(83) [ 14  -6  19   1   0 -15  -4  10  11  29   4   1  28   6 -17  -9  25  -4
  -5 -10]
(68) [  1 -11   8 -13  20  21  -2 -27 -21  -1 -20   6  -8  -2  -5  17 -22   2
  -6 -11]
(75) [ -2  14  11  34  -1 -11  15  23  28  -4  49 -45  18 -26   3   5  49  -3
  19  43]
(68) [  9   2  -7  16 -17  -9   3  32  23   2  18   0   5   4   2 -15  13  -9
  11  15]
(82) [-29  12 -40  22   3  53  20   5  29 -49 -29  49 -60  14  -7  30 -55 -11
  43  25]
(80) [ 13  -9  25  -4   0   3  15  -1 -26  -7  -4 -11  -3  -8  -3 -10   5 -12
  -5  -1]
(75) [  3  -4  -7  -2  -7  12   8   6 -10 -17  -9   9 -21   4   7  -6 -20  -8
   5   3]
(68) [-46  34 -24 -15  -6 -25 -18 -33  -8 -13  -9   0  -5  -5  18   5  -3  27
 -19 -19]
(83) [-13  16   0   9  -1   9 -19  -1  -2 -23  -2  10  -8 -10  12  -5 -31 -10
   4  11]
(82) [  0  -4  20 -18 -12 -21  29  -3 -16  15 -29  13   3  17 -30 -13  35  -1
 -12 -36]
(67) [ 50 -49 -52 -25   5  -4 -19   7   8  47  38 -32  12  18  37  10  -3  34
 -14   1]
(75) [ 43 -46  51 -18  43  21  11 -28 -35  37  -1 -31  27 -11 -22  22  17  -1
 -15 -11]
(75) [-19  15 -37   5   7   0 -38  -8  31   5  12   8   6   2  18  17 -23  20
   2   7]
(82) [-37  36 -37   9  -7 -16 -29 -12   9 -28  35 -30  -5 -25  46   7 -10  24
  -3  26]
(67) [ 76 -61   0 -16 -17   6  20  44 -13  33   7  -2   0  29   2 -31   2 -16
  -3  -6]
(75) [ -9  10  20 -21 -21 -35  -7  -2 -12  21 -39  38  17  24 -25 -33  14  -4
 -24 -53]
(83) [  8  -4  -2 -16  -6 -13 -30  -5 -17   9  -2   4  11   2  17 -19 -20   4
 -21 -17]
(82) [-20   4 -10  17  30  30   8 -13  44   9 -15  26  -3  10 -35  48  -1   7
  27   7]
(75) [ 24 -55  -7 -61  55  48 -23 -74 -52  32 -57  27 -13  22  -5  45 -72  26
 -31 -53]
(68) [ 29 -11 -10 -12  -6  -4 -67   6 -25   1  24  -8  15 -11  55 -33 -61  -3
 -26   4]
(75) [-52  45 -46  10  -9 -32 -31  -7  50   5  12  10  12   5  10  13  12  31
   1  -2]
(68) [ 26 -23  22 -11  22  11 -29 -11 -11  29  -5   6  25   1  -6   1 -20  -5
 -13 -13]
(80) [-17  12  33  -5   2 -18  35 -21 -27  -9  -2 -32   3 -19 -15   4  50   3
  -9  -7]
(67) [ 57 -37  10  -5 -29  -7  26  46 -24   6  19 -20  -4   8  13 -43  14 -21
  -3   7]
(80) [  7   1 -56 -23 -25 -28 -56   5  -8   4  26  -9   1   5  65 -28 -40  25
 -28  -6]
(67) [-20  16 -92 -14 -42 -17 -19  14   6 -32  11   8 -45  17  64 -18 -44  27
  -5   5]
(80) [ 46 -37  49   0  34  17 -12  -3  -8  42   8 -13  41  -7 -23   8   8 -13
  -6  -1]
(82) [-17  10 -33 -27 -41 -29  20   3 -26 -20 -23  13 -34  20  18 -29   0  11
 -17 -29]
(68) [-14  16  -8  -7 -13 -23  -7  -7 -17 -13  12 -21  -1 -13  25 -13   7  11
 -15  -1]
(67) [-40  25   0   0  13   0   5 -31   4 -11 -18   7  -6  -6 -14  25   7  13
   1  -8]
(80) [ -4  -4  44  -6  23   0  36 -31 -27   4  -5 -33  10 -20 -26  21  46   3
  -6  -6]
(82) [-24  20  12  23  23  11  -5 -13  24  -5  11  -8  12 -19 -13  29  10   1
  16  21]
(68) [ 11 -15  25   9  15  14  33   5  17  20 -13   9   8  10 -44  18  31 -10
  16  -3]
(83) [ -2   4 -17  -3  12   6 -49 -15  -4  -4  19 -11   8 -16  36   5 -42  11
 -11  12]
(80) [  4   3  31   9  -3  -8  12  10  -1   3   0  -3  13  -5 -18 -11  24 -15
   2  -1]
(68) [  2  -1   3  -8 -11   1  25  -6 -48 -39  14 -41 -29 -25  32 -10  -1  -2
  -7  17]
(82) [ 13 -14 -44 -45   2 -73 -54 -25  11  87  43 -48  66  13  34   2  51  70
 -55 -41]
(75) [  2  18  29   9 -22 -43 -26  27  18  28   3  17  46   7 -17 -42  29 -15
 -13 -20]
(82) [ 33 -23 -12  10  19  26 -38  11  13  11  33 -13  13  -9  27   8 -39  -2
   6  30]
(67) [ 20  -4   7  15  -2  11 -34  26  15   4   7  22  14   2   5 -19 -34 -22
   7  11]
(80) [-20  18 -37  15   3  -8 -30   8  61  23   8  25  18  17  -6  17  -1  17
  12   2]
(67) [-21  13 -14   1   8   5 -15 -14  13  -3 -10  17  -3   3  -2  14 -16   9
   2  -4]
(83) [-43   9 -37 -15 -14  27  85 -25 -30 -66 -48  13 -92  12  -5  28  -5  10
  20  -4]
(67) [ 23  -9  52  26  31  28 -41  11  25  28  -5  32  44  -4 -35   1 -26 -34
  12   7]
(80) [-25  17 -18  17   3   5   4   4  42   1  -8  24  -3  11 -20  20   6   5
  20   5]
(83) [  7  -2   8  47  14  30  36  30  44 -13  36 -24  -4 -17 -17  28  30 -17
  46  58]
(83) [  5 -22 -18 -18  15  -6  36 -20   8  33   2 -24   2  14 -17  36  49  33
  -3 -14]
(83) [ 14 -11   7  -8  12 -18 -20  -5  12  44  12 -10  39   4  -8   4  24  14
 -14 -14]
[ 34 -12  11  21 -20  10   0  46  -4 -19  26  -9  -6  -9  20 -34 -17 -32
  13  33] | (83)
[ -4  -8 -12   6  15  35   6  -3  21  -1 -27  39 -18  18 -23  25 -28  -5
  20  -1] | (68)
[ 12  16  29   9  -7 -16 -84  17  -3   8  12  21  45 -13  22 -49 -49 -26
 -21  -3] | (83)
[ 64 -44  11   1 -22  19   2  56  -1  16 -15  42  -4  34 -11 -44 -33 -41
   9  -6] | (67)
[ 15   5  24  14 -15  -4 -22  29  -1  -6   6  12  13  -5   5 -36 -18 -29
   0   8] | (83)
[-37  15 -11 -22  24   5 -24 -53  -5   6 -38  29  -2   7 -11  31 -26  24
 -15 -34] | (68)
[  6  10 -21  17 -41  10  -8  48   3 -43  -4  35 -35  10  25 -45 -52 -33
  16  19] | (75)
[ 42 -25  45   7  -9  26  16  29 -36 -20 -11   9 -13  -5  -5 -35 -26 -47
   7  10] | (82)
[ 34 -13   7  14  -1  19 -32  22 -18 -21  37 -25   1 -26  43 -22 -45 -22
   2  39] | (82)
[-12  10  15  20  23  13  -5  -9  21   1   9  -6  14 -15 -15  25   7  -2
  14  18] | (82)
[-21  21  19  11   9 -12  -2 -13   5  -2  11 -19  17 -20  -7   9  26   4
  -1   7] | (82)
[-31  23   0   9  18 -26  -6 -19  41  33  13 -12  37  -3 -24  31  54  27
   0  -6] | (80)
[-11  10  68   4  12 -18  33 -14  -7  19 -21  -4  31  -8 -57   2  66 -12
  -4 -23] | (82)
[  0 -10 -12 -13  -7   1  38  -4 -12  -6 -14  -3 -24  11  -6   6  16   8
   1 -10] | (83)
[ 51 -46 -42 -14   5  15 -36  21  22  45  11  18  10  32  18   0 -40  10
  -3  -5] | (67)
[-35  18 -39   5   0  14  11  -9  26 -19 -18  26 -31  14  -5  26 -15  13
  18   2] | (82)
[-35  32  -5  17  25  14 -53 -26  19 -14   7   7  12 -23  13  23 -41   6
   4  17] | (83)
[ 30 -36  17 -31  21  18   7 -33 -64  -2   1 -39 -10 -17  22   8 -17   7
 -24  -5] | (80)
[-65  58  25  16   8   1 -35 -28  12 -27 -43  55   5  -8 -26   3 -31 -14
   2 -17] | (83)
[ -1  12   2  10 -31  -3   3  30  -8 -31  -5  18 -19   2  10 -36 -19 -25
   6   7] | (67)
[ 22 -24  34  -4   7  22  60  -7 -50 -27   2 -43 -27 -22  -3   6  22 -14
   5  17] | (68)
[-50  31 -40 -12   2 -24 -17 -31  26  10 -12  14   3  12  -1  24  10  39
  -9 -24] | (75)
[ 21 -12  30  15  30  12 -22  -1  12  24  26 -21  37 -18  -7  14   6  -6
   3  19] | (82)
[ 36 -36 -20 -17   2   2   3   8   0  30   9  -9   3  18   8   2   2  12
  -6  -7] | (67)
[ -3   3  60  12  -8  21  58  11 -24 -32 -49  34 -26   3 -52 -15  11 -46
  19  -9] | (82)
[-16  11 -29   0  -6   0  -4  -3   8 -13   1   4 -16   3  14   6 -13  11
   4   5] | (82)

(17) [  3 -10 -11  -3   9  -2  31  32  -9  10  22  -1 -19   4  33   7 -16   7
   4  18]
(22) [-23  -8  21   9 -80  45 -12  17  31 -35   8  28  24  47  31   5  -9  24
  15  -8]
(17) [ -1   7  14 -11   7  -1   4  -9  16 -17   9  13   6   3  -6 -13  11  12
  -6 -15]
(16) [-20 -15   3   7 -43  34  22  46   6  -7  22   2   6  37  39  12 -25  25
  30 -15]
(17) [ 32 -19  12  15  27 -32 -10 -22 -25   9   3   1  -5 -15  -3  -4  -1 -17
 -42   9]
(22) [ 18   8 -41 -21 -24  -7  11  37 -20  49 -23 -30 -25   2  44   6   8   3
   9 -20]
(17) [  8 -10  -1  26  10 -23 -27 -18 -38  14 -28  13  -5 -22  11   2  52 -30
 -37  19]
(12) [ -3  12   7 -28 -26  -4  -8   1  13   5   5   6   9  -6  27  -8  24   8
  -6 -25]
(12) [  1 -22   2  42  42   8  13  -8 -10 -19   8  -3  -7   8 -47  12 -49 -11
   8  43]
(12) [  3 -18   2  26  14   9  28  22 -12 -18   8  20 -16  29  16  -1   1  15
  -6  11]
(17) [-32   7 -11   9   0  10  15  28 -15  -6 -11  35 -14   1  44   0  73   4
   3  15]
(22) [-15  16 -23   8  59   0  29   1   2 -23  -7  32 -37 -12 -15  -2  25  -8
   2  79]
(17) [-34  -1 -23  48 -37  40 -37  -1 -18   6 -60 -20  15  15 -37  25   8 -22
  41   1]
(16) [  31  -30   19    8  -43  -11  -39  -10  -29   49   -6  -70   43    5
  -15    9  -51   -7    0 -106]
(22) [ 31 -36  41  25 -25   5  -7 -12   7 -30  24  14  17  42   1  -7 -45  19
 -30 -21]
(22) [-44   6  30 -31 -28   0 -16   9   4  21  35 -15  50 -35  26   4  27  -1
  23 -67]
(22) [  6  -3   7  -7  22 -19   2  -4 -12  15  12 -12   5 -19  -2  -2   1  -5
  -8 -18]
(12) [ 21 -26  10  11 -59   4 -16  13  -8   9   6  -1   7  24  44   9 -25   3
 -19  -7]
(16) [ 29 -28 -17  29  25 -21   3   4 -38  29   0 -26 -21 -12  -3  21 -47 -28
 -14  44]
(16) [-43  22 -18  -9  -4  17  -6   9   4  13 -12 -15  10 -22 -12  12  19 -12
  43   0]
(12) [  2  13  -5 -28 -34  -9 -20   3  -5  34 -16 -23  14 -12  22  -4  28   0
   2 -58]
(16) [-42  22 -23  -5  35  26  35  28   4   1  -6 -18  -4   1 -30   3   9  14
  62 -23]
(22) [ 28   8 -42  19  16   5  10  -2  -3  -7 -46   6 -47  23 -21   0 -11  -4
  -6  60]
(16) [ 53 -13  14   5  35 -34  -3 -32 -12   0  -4  -5  -8   3 -25 -19 -13   1
 -46 -20]
(16) [ 31 -28  -8  24  20 -17   5   4 -31  23   3 -25 -14  -1  -5  13 -45 -15
 -13  15]
(17) [-18  17 -12   4 -42  24 -44 -21  12   8 -42 -25  23  -1 -40  11  -6 -16
  31 -13]
(22) [-41  11  25  -6  27  -1  -8 -20  11 -15  24  12  28 -36 -24  -1  25 -11
  13   2]
(12) [  0 -19 -11  44  50  11  49  30 -28 -21  -4  22 -33  34   0  -2  11  17
   2  17]
(16) [-13 -13   2   7 -40  23  12  32   8 -13  20  22  -4  25  47  12 -13  12
   7  27]
(12) [ -6  -2   2  12  29   3  12  -4   1 -15   7   6  -5   0 -23   0 -10  -1
   5  20]
(17) [ 40 -32 -13  31  11 -35 -23 -12 -51  43 -13 -29 -13 -24   3  20 -29 -41
 -35  34]
[  9   9 -29  10   8  -2 -12 -16   2   0 -27   3 -26 -12 -20  11 -14 -26
  -5  79] | (12)
[ 20 -20  23  38   9  13  -2 -27  16 -54   3  34  -3  37 -35  -7 -34   8
 -24  40] | (22)
[-28   4  11  17   3  25   6  -5  24 -48   7  43   0  14 -11   0   9   6
   7  50] | (22)
[  5 -11 -11  27  22   3   5  -2 -13  -4  -9  -4 -13   6 -23   9 -23 -10
   3  33] | (12)
[  0   1 -10   7  25   0  23   9   2 -18   7  28 -28   2  11   0   5   0
  -9  60] | (16)
[ -6  -4 -15  10  18   2  12  13 -13  13  -1 -16  -9  -5  -9  11 -15  -7
  18  11] | (16)
[ 23 -15   4   1  14 -10  12   2  -3   6  20 -16  -5   4  -6   3 -47   2
  -6   3] | (17)
[ 28 -19  -7  17  33 -16   5  -1 -33  34  -7 -54   2  -1 -39   5 -44  -6
   8 -49] | (16)
[ 26 -17   7  -2   6 -17  11   9 -15  13  16  -9  -4   4  20  -4 -14   7
 -19 -22] | (22)
[ -1 -15  17  13   6   1 -11 -15   0   0  16 -22  22  -6 -35   9 -45  -9
   9  -9] | (12)
[ 12 -10   3  16   0   1 -15 -16  -5   2  -9 -18   9   4 -31   5 -31  -9
   1  -6] | (17)
[ 16 -57  57  26 -59  10 -22   1  -1  -5  54 -20  52  29  14  16 -88   8
 -10 -47] | (12)
[  5 -19  -3  38  14 -11 -11  -4 -40   9 -21   8  -8  -6   6   8  29 -21
 -22  19] | (17)
[ -6  44  15 -85 -81 -12 -38 -19  61  -2  16  33  19 -29  65 -18  47   6
 -27   4] | (12)
[  6  11 -49  22  37   2  31  21 -21  -5 -44  26 -59  14  11  -1  43  -2
  -5  64] | (12)
[-46 -16  61   3 -59  35 -11   7  33 -45  54  37  55  22  30   1   2  24
  11 -31] | (22)
[ 25  -8  -6  -2 -35  -1 -14   4  -7  21 -15 -25   4  16   9   2 -21   4
  -4 -36] | (22)
[  9 -18  15   8 -25  -2 -35 -20  -5  22   6 -43  33 -11 -29  16 -58 -20
   8 -24] | (12)
[ -3 -12  11  19  13  19  18   5   7 -23  11  -2   6  29 -29  -2 -34  18
  17 -17] | (17)
[ -4 -18 -26  23   2   2  21  40 -35  24   0  -5 -25   2  39  21  -3 -10
   7  34] | (17)

[18] [ 18  29 -34 -10  25 -42  15  42 -36  16  -1  20  19   3  23  27 -42  28
   1 -16]
[5] [ -1  13  13 -13  18  21  -7  12  -1 -22 -12  -3   5  -5  -6   7  17  14
  18 -11]
[5] [  7  44   4  24  13 -10  -7 -29 -13  -6   6   8 -13 -12 -10 -18  46 -28
  41 -27]
[18] [-15 -20  34 -12   5  50 -18 -10  23 -29 -18 -25  -6  -2 -26 -11  45   7
  10   6]
[22] [  1  -6  22  23  10  20  -3  21 -39 -40  21  17 -38 -25  -1  18  -7  19
  -3  18]
[15] [-42 -24   8  13  -1 -15 -33  -6  33  15  -4 -20  -2  28 -11 -34  57  15
  -1  -6]
[8] [  7  -3  -6   9  10 -14   4  30 -30   7  15  10 -17 -10   3  22 -32   8
 -13  18]
[18] [ 14  -1  20   5  13  21  -1 -26 -25 -59  -1   5  -3  -2  12 -16  10  44
  23   9]
[15] [-61  -2  50   2  -7  29 -63  -8  22 -28   4   5 -32  -8 -11 -53 102  44
  -1  31]
[18] [ -9  17 -44 -10 -17 -80   2 -31  -6  82   6  19  12  10   0 -27  15  10
 -15  11]
[22] [ -7 -16  13  11 -19  23  20  12 -39 -27  22  35 -33 -39  -3  39 -18  21
 -28  10]
[13] [ 34  16 -40  16  45 -37  15  27 -13  28 -25 -38  22  26  -4   3 -13 -30
  24 -51]
[13] [  7  -2  37  -7  18  44 -21   7  30 -19  -1 -28  -8   0 -21   9  -1 -42
  29  19]
[15] [ 10  25  -6 -81  12  49  11  54   1  66 -50 -24  -2 -56 -68  45  18 -40
 -31  15]
[8] [  1   5 -33 -17 -27 -24  -2  25  30  57  -4  -3  19  12  28 -17 -40 -33
 -46  19]
[5] [ 28 -16  11 -21  21  11  -6  16  -2  -1   1 -21   0   6  -3  11 -50   0
   3  56]
[15] [ -3 -40   2  48   2 -26  -6  -5   9  -3  26 -16 -11  34   7  -3 -27 -15
   7   3]
[13] [-12   4 -33  23 -16 -45  24   3 -26  11  14  36   5   2  24  12 -10  26
 -18 -41]
[15] [  0  13  18 -27 -18  -4 -20 -12  -3   9  30  32 -14 -17  13  -6 -27  14
 -11  80]
[8] [-17 -26   2   4  -7   6 -10   2  23 -11 -11 -16  12  24  13 -21  10  19
 -12  -6]
[5] [ 15   3  -2 -18  -9  -3   2  -7 -12 -16   6  19  10   1  34 -12 -38  35
 -12  39]
[13] [-26   9 -11   3   5  -6   7  41  23  13  -7   2  18   8  -7  42   7 -19
   6 -70]
[18] [-16 -40  36   7  12  17 -10  -5   4 -12  16 -13 -24   0 -42  31   9   4
  18  21]
[22] [ 22   2  18 -23  20  20   1 -10 -16   1  -3 -11 -13 -20 -36  18   1  -6
  20  34]
[22] [ -1 -12   1  23  -9  28 -10  18  32 -39 -14 -23  15  26  44 -36  -9 -13
 -15 -21]
[15] [  7   6   7  -5  -5  56  13  30  -8 -20 -20  -7 -16 -36 -10  15   6 -26
 -24 -15]
[18] [ -2  -4  -3   1  -2 -15   6   6  -1  16  15   9  -2  -1  -7  27 -22 -10
   2   2]
[8] [-16 -17 -22  -5 -34 -11  -1   5  27  55  -7 -12  -1   2  -1 -22   2 -30
 -51  13]
[13] [-32  -5   2  -1 -35 -11   3 -61  22   5   2  20  10   4  -7 -20  53  18
   4 -23]
[18] [ 25 -20 -14  26   9  17   7  31  20 -17 -18 -43  14  29  26 -14 -40 -41
 -11 -24]
[8] [ 15  42   4  -1   4  -8   3  -6 -23   3  22  30 -13 -27  -2  18 -11 -21
  21  10]
[13] [  9 -14 -15 -17   0  -1  15   8   3   9 -17 -11  20   9   3   8 -21  11
 -13  -5]
[8] [-27  38 -14  17 -31 -36  -3   5  20  50  33  39  -8 -14   3  18   2 -59
  -5 -27]
[22] [ -3  -2 -31 -18 -33 -12  30   6 -21  43  -4  24  -4 -29  -4  16 -13   4
 -53   2]
[13] [-43  -6  12 -37 -16  12 -23  16  20  12 -12  11   4  -7  -6  -7  39  45
 -29  18]
[18] [ -7  -4  -9 -36 -13  13   6   5  60  27 -25 -21  44  21  -4  14 -11 -34
  -3 -27]
[22] [ 22   1 -20 -19 -14 -45  21 -21  12  84  28   5   3  -3 -31  44 -63 -68
   4  35]
[8] [-18   8 -17  11 -11 -16  13   0  -2  16  -2  13   3  -4  -6  12  24  -4
  -5 -47]
[5] [-14  64  -1 -21  28 -26 -30  -6 -12  17 -14  15   5  -9 -13 -28  79  28
  36 -14]
[15] [  1  18 -10 -38  -2 -12   9  13  -8  21  -1  24  16 -12   2  27 -22  21
  -7  10]
[15] [  9  18  -9  15  -8  35  28   4 -16 -55 -21  12  11 -14  27  -2  11   8
  -5 -65]
[5] [ 26 -22  21  10   3  52  16 -50 -13 -62 -22 -25  -6  -6 -10 -27  27  11
  17  -4]
[22] [-10 -19  12  10 -14  30   1 -11  22 -30  -9 -11   5   8   6 -12  14  -3
  -4 -19]
[13] [ -9 -15  -4 -11 -40  23  33  10  -3 -13   9  34   4 -23  15  42 -41   8
 -39 -11]
[18] [ 18 -11  -9   8  13  -6   8   4  -2 -12  -6 -16  14  21  14  -3 -26   4
   7  -8]
[18] [-21  21   7 -22  -3  -1  -6  16  -9  20   6  26 -11 -27 -20  25  22  10
  -5   5]
[5] [-32 -10  28   0 -17  39 -12  20  15 -70   7  27   8   3  40   5  -3  51
 -11 -11]
[5] [  4   2  11  11  -1  10  -1  17   4 -21  18  10  -4   0  16  19 -36 -15
   5   4]
[22] [  0   8 -29 -16 -15 -19   5   4  34  24 -17  -5  41  27  31 -17 -19  -9
 -14 -22]
[22] [  0  -8   0  -6  -9  -1   6 -21  16  16   0  -6   5   3 -15   6   1 -20
   6  -1]
[5] [ 20   3 -40  -9 -22   0  56 -15 -19  12 -25   9  23 -15   1  20 -14  -6
 -23 -53]
[8] [ -3  -2  16  -2   9  17 -10 -15  12 -44 -10  -5  17  18  16 -19  17  31
  23 -12]
[13] [-24 -10   7 -16  27 -29 -45  -2  19  18 -12 -24  12  37  -6 -43  46  50
  16  28]
[15] [ -9 -23  13   9 -13  30 -13  14  21  11  -3 -25 -24  -8 -15 -13   9 -39
 -27  23]
[15] [ 24   2  19   0  20  -4 -12 -13 -15   8  21  -8 -25  -9 -22   4 -18 -21
  25  56]
[8] [ -3  -4  21   6  -6   5 -25   2  13  -2  25   2 -19   0   8 -11 -18 -17
  -2  50]
[8] [  2  19  43   9   8  24 -15 -40  -2 -31  23  11 -25 -20 -27   6  30 -21
  50  15]
[5] [  7 -18   3 -60  28  21  -1  77   9  11 -19 -17  24   6  -7  58 -65  25
 -17  31]
[13] [  4 -55  -5 -15  12 -12  14  13  32 -10  -5 -25  47  56  15  35 -70  29
   9  -8]
[22] [-16 -19   9  32 -17  13  -2  -1  14 -28  11   1  -7   9  16  -6   0  -8
  -8 -20]
[ 44 -13  -5 -14   5  22  23 -33   8  -2 -23 -37  18   7 -12  -7 -24 -32
  13   7] | [13]
[ 14  34 -49   1  20 -61   5  37 -41  41  -7  13   9   3  25 -11 -15  24
 -18  -9] | [18]
[-31 -25  11 -21   8  -4 -28  62  28  24   7  -8   3  17  -3  28 -26  15
 -21  30] | [5]
[-33   2  12  23  -6 -19 -20 -22   1 -44  16  29   7  22  35 -29  35  62
  17 -19] | [15]
[-56  -7  19  10 -49   3   2 -36  30 -15  28  47   1  -6   1  19  35  11
   0 -38] | [13]
[ -9 -12  15  33   5  -5 -18 -16  28 -12  14 -18  -3  27   0 -14  12 -28
  28 -13] | [22]
[ 44  20 -12  31  -7   5  36 -54 -27 -19   3   3  -7 -17   1 -10  -5 -45
  23 -28] | [5]
[-12   6  10  19 -14  36 -19  14   7  -6 -10 -14 -30 -21  -1 -39  44 -32
 -29   3] | [18]
[ 12  15  -7 -66   1   4  23 -18 -16  29 -22  13  19 -26 -33  30   5  30
   1  15] | [22]
[ 24  54  13 -51  38   7 -21   1 -26 -28 -16  14  17 -10  14 -18  11  59
  35  37] | [5]
[ -1   7 -45 -30 -23 -20  28 -29 -11  44 -41   1  25  -8  -6 -30  42  29
 -35 -27] | [13]
[ 17  27   3   2   4 -14  -9 -10 -13  -8  19  19  -3  -3  22 -12 -21   0
  15  28] | [5]
[ 18  13 -21   7   3 -43   5  25 -23  46  30  16 -15  -8   5  24 -58 -29
 -12  32] | [22]
[-18 -25  -9  -9  23 -44 -26  37  -6   9   3  -3  14  39  24 -10 -19  77
 -12  31] | [13]
[ 30  37 -19  18   2   0  17  -3 -37  11  -5   5 -22 -33  -5 -12  10 -39
  -5 -12] | [13]
[ 11 -56  15  15   0  62  31  -2  11 -37 -25 -45  -4  -1 -33  27  -2 -26
  -4 -35] | [5]
[ 23  14  -3  14  32 -27   9   8 -69 -35  19  30 -12  -8  18  16 -26  62
  21  12] | [18]
[-19  23  22  -1 -44  20   1 -34   4  -5  30  47 -24 -41  -4   9  16 -24
  -7  14] | [18]
[-12 -20  -2  -5 -37   9  20 -20  43  -6   6  10  29  17  17  20 -30 -16
  -7 -27] | [22]
[-11  28   2  33  -7  -2   7 -21  11  -1  12  12  -8 -10 -15  11  36 -53
  31 -61] | [13]
[-48 -66   5  98   1 -70 -38 -44  38 -24  36 -24   1  93  31 -61  34  29
  32 -34] | [15]
[ -3 -30 -32  14  15 -55   7  -5  24  51 -10 -38  27  50 -17   2  -3 -16
  13 -35] | [15]
[  8 -30  43   3 -10  49   5 -24  51 -58  20 -10  17  21   6  36 -53 -37
  38  -1] | [22]
[-53  -6  21 -26 -20  25 -19  44  24  -3   5  26  -3 -15  -1  30  14  29
 -31   2] | [13]
[ -2  -2   6  16   4   4  -5  12 -15  -6   8   1 -22 -11  -4   0   5  -3
  -6   8] | [18]
[ 20  29 -19 -65  13   6  10  15 -11  13 -39   2  36  -9   7  -1  -6  40
  -9  10] | [22]
[-20  30   9 -50  24  -1 -15  15 -10  17 -18  14   7 -19 -32  20  50  45
  17   0] | [15]
[-23 -68  -7 -41  12   7  -2  69  32  57 -28 -50  12  20 -43  46 -27   8
 -45  20] | [5]
[  9 -27 -11 -15  -9  15  24  -7  -3   0 -22 -13  12   0  -6   4  -8  16
 -22  -6] | [5]
[-21 -27   5  52 -28 -19 -21 -42  27 -27  22  -2  -2  39  43 -63  13   6
  -3   1] | [15]
